Here is a tiny trained network, its code and every weight. The questions are about switching its units off for an input and a class, where a switched-off unit gives its printed mean instead of its output.

import numpy as np


def w(rows, s, z=0):
    codes = np.array(rows[::2]) - 128.0
    scale = np.full(codes.shape[1], s)
    scale[-1] = z or s
    return codes * scale


def norm(h):
    return h / np.sqrt((h * h).mean(-1, keepdims=True) + 1e-5)


def f(y):
    return y / 2 * (1 + np.tanh(0.7978845608 * (y + 0.044715 * y**3)))


def log_softmax(a):
    a = a - a.max(-1, keepdims=True)
    return a - np.log(np.exp(a).sum(-1, keepdims=True))


def net(x, mask):
    res = np.array(x, float).reshape(1, 7) / 4 @ E
    u = 0
    for l in range(3):
        y = f(norm(res) @ A[l][:, :-1].T + A[l][:, -1])
        res = res + np.where(mask[u : u + 4], y, B[l][:, -1]) @ B[l][:, :-1]
        u += 4
    return log_softmax(norm(res)[-1] @ U[:, :-1].T + U[:, -1])


A, B = {}, {}
E = w([
[129,122,134,127,128,124],'x0',
[128,118,131,123,132,137],'x1',
[166,88,82,129,223,59],'x2',
[179,171,200,117,183,187],'x3',
[123,108,138,120,129,132],'x4',
[173,144,70,7,106,161],'x5',
[121,129,128,128,130,130],'x6',
],0.014)
A[0] = w([
[199,202,245,78,198,139,2],'L0N0',
[117,161,149,144,144,106,127],'L0N1',
[129,105,104,101,119,145,69],'L0N2',
[171,136,161,134,127,142,4],'L0N3',
],0.011,0.0056)
B[0] = w([
[108,88,60,146,143,249,254],'L0N0',
[127,104,151,134,169,183,149],'L0N1',
[201,139,140,162,90,75,126],'L0N2',
[125,139,144,110,120,209,116],'L0N3',
],0.015,0.0056)
A[1] = w([
[106,160,165,114,3,194,2],'L1N0',
[104,75,25,143,35,90,25],'L1N1',
[164,91,48,88,223,97,13],'L1N2',
[135,156,111,20,108,152,69],'L1N3',
],0.013,0.0053)
B[1] = w([
[83,169,180,80,248,40,233],'L1N0',
[114,124,93,91,134,229,255],'L1N1',
[104,179,180,92,173,75,235],'L1N2',
[200,117,148,217,60,83,210],'L1N3',
],0.018,0.0064)
A[2] = w([
[109,74,214,254,100,140,52],'L2N0',
[44,98,35,97,109,144,47],'L2N1',
[84,107,100,129,104,93,4],'L2N2',
[244,125,109,90,78,89,92],'L2N3',
],0.013,0.0032)
B[2] = w([
[180,132,81,141,9,106,255],'L2N0',
[156,97,128,146,130,216,239],'L2N1',
[165,160,99,135,190,145,121],'L2N2',
[142,100,109,233,42,111,229],'L2N3',
],0.015,0.0045)
U = w([
[143,145,81,109,146,247,249],'0',
[105,194,165,78,192,41,60],'1',
[186,163,105,177,46,86,34],'2',
],0.016,0.0016)

Each question gives the input, the list of numbers given to net, and the class t.
The units are the neurons (one row each of A and B). Each row of codes is followed by its name. A weight is (code - 128) times the scale printed after its matrix; where a second scale follows, it is the last column's (A, B and U).
mask holds one flag per neuron, layer by layer. A switched-off neuron (its flag False) gives its mean, the last column of its row in B, instead of its output. The means were averaged over made-up inputs and are rounded, as every weight is.
A unit's drop is (log p(t) with every unit on - log p(t) with that unit switched off) / (log p(t) with every unit on - log p(t) with every unit switched off).
most important unit: the unit with the biggest drop
top k neurons: the k neurons with the biggest drops, biggest first
k most important neurons of layer l: the k neurons of layer l with the biggest drops, biggest first
drop when u is switched off: that unit's drop, to one decimal
input [-6,-6,-5,-3,-4,0,6], class 1: top 2 neurons -> [L1N0; L0N0]
input [-6,3,-4,-8,-1,-5,1], class 0: most important neuron of layer 1 -> [L1N1]
input [7,-7,5,5,5,-7,-1], class 2: top 2 neurons -> [L2N0; L1N0]
input [5,6,2,-6,1,7,-6], class 2: top 3 neurons -> [L1N3; L2N3; L0N0]
input [-1,-2,5,-6,3,2,-8], class 0: top 2 neurons -> [L1N1; L1N0]
input [-8,2,-2,-1,7,3,5], class 2: top 2 neurons -> [L1N3; L1N2]
input [7,-2,3,2,0,-4,5], class 2: top 2 neurons -> [L1N0; L2N0]
input [4,-1,-8,2,-5,-8,-2], class 1: top 3 neurons -> [L1N0; L1N3; L2N3]
input [2,-3,4,-8,0,-7,7], class 0: top 3 neurons -> [L1N1; L1N3; L2N1]
input [-1,3,-6,-3,-7,6,0], class 1: top 2 neurons -> [L1N0; L2N0]
input [-7,0,6,-6,6,-5,1], class 0: top 3 neurons -> [L1N0; L1N1; L2N1]
input [-2,6,2,-8,8,-8,-8], class 0: top 3 neurons -> [L1N1; L1N3; L2N1]
input [0,-4,-2,-8,-6,-8,-1], class 0: 3 most important neurons of layer 2 -> [L2N1; L2N3; L2N2]
input [5,1,5,0,4,7,-4], class 2: most important unit -> L1N3
input [-3,1,-2,7,-7,8,4], class 2: 2 most important neurons of layer 1 -> [L1N3; L1N1]
input [-5,7,-5,3,-3,-7,3], class 2: 2 most important neurons of layer 1 -> [L1N2; L1N1]
input [-1,-7,4,-5,3,-3,-3], class 0: 2 most important neurons of layer 1 -> [L1N1; L1N0]
input [7,6,7,6,8,4,0], class 1: 2 most important neurons of layer 1 -> [L1N2; L1N1]
input [8,4,-1,2,2,-5,2], class 2: drop when L2N0 is switched off -> 0.3
input [7,3,8,5,2,6,-2], class 1: most important unit -> L1N2
input [-4,-2,1,-6,-7,-5,-1], class 0: drop when L1N1 is switched off -> 0.2
input [3,-5,-7,3,0,-4,5], class 1: drop when L1N0 is switched off -> 1.1
